Below is a small trained network, with its code and all its weights. Each question gives an input and a class and asks what happens when units are switched off, that is, made to give their printed mean instead of their output.

import numpy as np


def w(rows, s, z=0):
    codes = np.array(rows[::2]) - 128.0
    scale = np.full(codes.shape[1], s)
    scale[-1] = z or s
    return codes * scale


def f(y):
    return np.maximum(y, 0)


def log_softmax(a):
    a = a - a.max(-1, keepdims=True)
    return a - np.log(np.exp(a).sum(-1, keepdims=True))


def net(x, mask):
    res = np.array(x, float).reshape(1, 3) / 4 @ E
    y = f(res @ A[0][:, :-1].T + A[0][:, -1])
    res = res + np.where(mask, y, B[0][:, -1]) @ B[0][:, :-1]
    return log_softmax(res[-1] @ U[:, :-1].T + U[:, -1])


A, B = {}, {}
E = w([
[205,69,74,179,133,107,165,106,159,102],'x0',
[108,207,69,130,175,144,182,198,215,116],'x1',
[238,198,140,7,75,187,118,213,113,108],'x2',
],0.011)
A[0] = w([
[158,84,149,123,112,128,111,115,90,122,79],'n1',
[154,141,133,109,120,129,126,123,132,126,254],'n2',
[82,198,164,60,101,126,104,154,88,147,84],'n3',
[96,173,162,78,123,121,104,136,113,133,149],'n4',
[172,148,126,110,115,126,124,133,121,134,181],'n5',
[173,76,177,91,92,127,89,105,51,129,141],'n6',
[174,99,166,100,101,126,92,114,65,134,81],'n7',
[148,222,96,99,134,134,153,163,200,126,110],'n8',
[235,168,150,48,102,144,112,156,97,123,84],'n9',
[202,127,93,147,134,121,139,121,151,127,92],'n10',
[253,73,99,127,111,112,151,139,147,136,94],'n11',
[61,129,148,128,134,128,116,127,113,131,97],'n12',
],0.013,0.01)
B[0] = w([
[123,157,123,143,160,128,137,126,174,125,171],'n1',
[135,101,140,143,238,113,48,250,12,152,211],'n2',
[160,141,151,118,129,173,116,66,139,80,205],'n3',
[186,127,134,135,171,140,105,130,106,110,194],'n4',
[112,101,116,136,98,121,139,131,99,147,190],'n5',
[106,156,104,116,166,122,158,164,153,139,239],'n6',
[118,165,118,99,141,125,162,139,174,132,196],'n7',
[103,160,108,108,154,114,172,145,175,144,233],'n8',
[87,83,123,179,79,91,137,62,163,141,250],'n9',
[145,147,161,121,182,145,102,88,136,108,169],'n10',
[174,146,155,114,136,176,102,79,122,83,205],'n11',
[160,105,131,151,185,126,97,90,143,111,172],'n12',
],0.024,0.015)
U = w([
[107,219,90,112,168,114,179,192,202,148,127],'0',
[88,12,135,214,124,66,116,48,142,149,131],'1',
[202,152,179,127,143,218,98,84,116,53,92],'2',
[126,88,134,141,138,112,99,250,31,171,254],'3',
[144,162,127,139,66,115,148,114,125,125,102],'4',
[136,112,139,93,83,153,146,132,148,116,96],'5',
[128,118,139,136,72,160,141,131,127,111,93],'6',
[144,115,128,119,84,154,158,126,127,142,89],'7',
],0.013,0.0065)

Each question gives the input, the list of numbers given to net, and the class t.
The units are the neurons (one row each of A and B). Each row of codes is followed by its name. A weight is (code - 128) times the scale printed after its matrix; where a second scale follows, it is the last column's (A, B and U).
mask holds one flag per neuron, in row order. A switched-off neuron (its flag False) gives its mean, the last column of its row in B, instead of its output. The means were averaged over made-up inputs and are rounded, as every weight is.
A unit's drop is (log p(t) with every unit on - log p(t) with that unit switched off) / (log p(t) with every unit on - log p(t) with every unit switched off).
The circuit of an input: a set's keep is (log p(t) with only the set's units on - log p(t) with every unit switched off) / (log p(t) with every unit on - log p(t) with every unit switched off). Starting from all 12 units, units are removed one at a time, each time the one whose removal leaves the highest keep (on an exact tie, the one counted first), for as long as the keep stays at least 0.8.
circuit, biggest first: the units of the circuit, biggest drop first
unit that matters most: the unit with the biggest drop
k most important neurons: the k neurons with the biggest drops, biggest first
drop when u is switched off: that unit's drop, to one decimal
input [-7,-4,-5], class 2: most important neuron : [n9]
input [5,3,4], class 2: 2 most important neurons : [n11, n10]
input [-3,-2,-3], class 3: 3 most important neurons : [n9, n3, n11]
input [0,-3,4], class 1: 2 most important neurons : [n9, n8]
input [-2,3,0], class 3: 2 most important neurons : [n6, n7]
input [5,-5,5], class 0: 4 most important neurons : [n6, n7, n3, n1]
input [8,7,1], class 2: 2 most important neurons : [n11, n10]
input [3,-2,-1], class 3: circuit, biggest first : [n9, n3, n8]
input [3,-5,5], class 0: 4 most important neurons : [n6, n7, n1, n12]
input [-8,2,7], class 2: 2 most important neurons : [n3, n4]
input [6,5,6], class 1: 2 most important neurons : [n9, n6]
input [-2,-5,5], class 0: 2 most important neurons : [n6, n7]
input [1,-8,-7], class 0: 2 most important neurons : [n9, n6]
input [2,0,3], class 3: 2 most important neurons : [n2, n3]
input [8,6,-1], class 2: unit that matters most : n11
input [-5,0,-3], class 2: 2 most important neurons : [n9, n2]
input [-4,0,-2], class 2: 3 most important neurons : [n9, n2, n6]
input [-8,2,0], class 2: drop when n7 is switched off : 0.0
input [-1,2,-3], class 3: drop when n7 is switched off : 0.1
input [-4,4,-8], class 1: drop when n2 is switched off : 0.3
input [-2,-4,1], class 0: circuit, biggest first : [n6]
input [-6,-1,1], class 2: drop when n3 is switched off : 1.9
